Below is a small trained network, with its code and all its weights. Each question gives an input and a class and asks what happens when units are switched off, that is, made to give their printed mean instead of their output.

import numpy as np


def w(rows, s, z=0):
    codes = np.array(rows[::2]) - 128.0
    scale = np.full(codes.shape[1], s)
    scale[-1] = z or s
    return codes * scale


def f(y):
    return y / 2 * (1 + np.tanh(0.7978845608 * (y + 0.044715 * y**3)))


def log_softmax(a):
    a = a - a.max(-1, keepdims=True)
    return a - np.log(np.exp(a).sum(-1, keepdims=True))


def net(x, mask):
    res = np.array(x, float).reshape(1, 6) / 4 @ E
    y = f(res @ A[0][:, :-1].T + A[0][:, -1])
    res = res + np.where(mask, y, B[0][:, -1]) @ B[0][:, :-1]
    return log_softmax(res[-1] @ U[:, :-1].T + U[:, -1])


A, B = {}, {}
E = w([
[77,2,180,111],'x0',
[97,129,137,26],'x1',
[54,134,92,183],'x2',
[224,96,155,188],'x3',
[128,222,167,136],'x4',
[169,110,22,85],'x5',
],0.005)
A[0] = w([
[153,105,128,138,99],'N0',
[122,109,50,106,157],'N1',
[40,101,147,115,134],'N2',
[124,108,4,103,147],'N3',
[89,103,150,111,132],'N4',
[155,102,179,69,206],'N5',
[128,220,136,149,169],'N6',
[67,144,180,117,228],'N7',
[179,77,197,136,183],'N8',
[113,102,141,171,135],'N9',
[131,87,88,171,173],'N10',
[145,102,161,101,186],'N11',
[50,117,139,117,138],'N12',
[147,69,133,230,127],'N13',
[143,102,151,158,115],'N14',
[143,100,129,170,102],'N15',
[142,102,120,65,252],'N16',
[126,217,133,130,238],'N17',
],0.014,0.0032)
B[0] = w([
[136,131,166,120,134],'N0',
[159,168,112,44,187],'N1',
[8,127,132,73,230],'N2',
[187,214,109,9,226],'N3',
[76,101,137,99,175],'N4',
[157,19,122,155,208],'N5',
[159,180,35,198,235],'N6',
[39,101,76,141,252],'N7',
[177,67,190,191,227],'N8',
[101,156,173,147,164],'N9',
[143,184,179,99,183],'N10',
[138,63,135,135,175],'N11',
[41,145,116,94,211],'N12',
[145,200,254,178,237],'N13',
[140,134,176,151,154],'N14',
[135,157,183,136,152],'N15',
[173,81,85,83,217],'N16',
[161,153,14,203,254],'N17',
],0.025,0.0048)
U = w([
[168,120,57,138,252],'0',
[144,194,48,204,89],'1',
[107,105,135,208,119],'2',
[17,108,140,91,93],'3',
[178,176,125,28,125],'4',
[151,159,254,190,136],'5',
[197,20,154,127,83],'6',
],0.0052,0.0037)

Each question gives the input, the list of numbers given to net, and the class t.
The units are the neurons (one row each of A and B). Each row of codes is followed by its name. A weight is (code - 128) times the scale printed after its matrix; where a second scale follows, it is the last column's (A, B and U).
mask holds one flag per neuron, in row order. A switched-off neuron (its flag False) gives its mean, the last column of its row in B, instead of its output. The means were averaged over made-up inputs and are rounded, as every weight is.
A unit's drop is (log p(t) with every unit on - log p(t) with that unit switched off) / (log p(t) with every unit on - log p(t) with every unit switched off).
most important unit: the unit with the biggest drop
top k neurons: the k neurons with the biggest drops, biggest first
drop of u: that unit's drop, to one decimal
input [-4,-6,-3,-4,2,7], class 4: top 3 neurons => (N3; N1; N7)
input [5,2,-6,-4,6,2], class 6: top 2 neurons => (N5; N16)
input [7,5,1,3,3,-2], class 3: top 2 neurons => (N2; N7)
input [2,5,-3,0,-5,3], class 4: top 3 neurons => (N3; N1; N17)
input [-7,6,8,-6,-1,-8], class 1: top 2 neurons => (N17; N6)
input [-2,2,6,-2,-3,-1], class 3: most important unit => N6
input [8,5,-1,8,-7,7], class 6: top 2 neurons => (N8; N5)
input [5,-6,3,3,-6,5], class 5: drop of N13 => 0.3
input [1,1,4,-2,8,-4], class 1: drop of N17 => 0.3
input [0,6,0,5,5,2], class 6: drop of N5 => 0.2
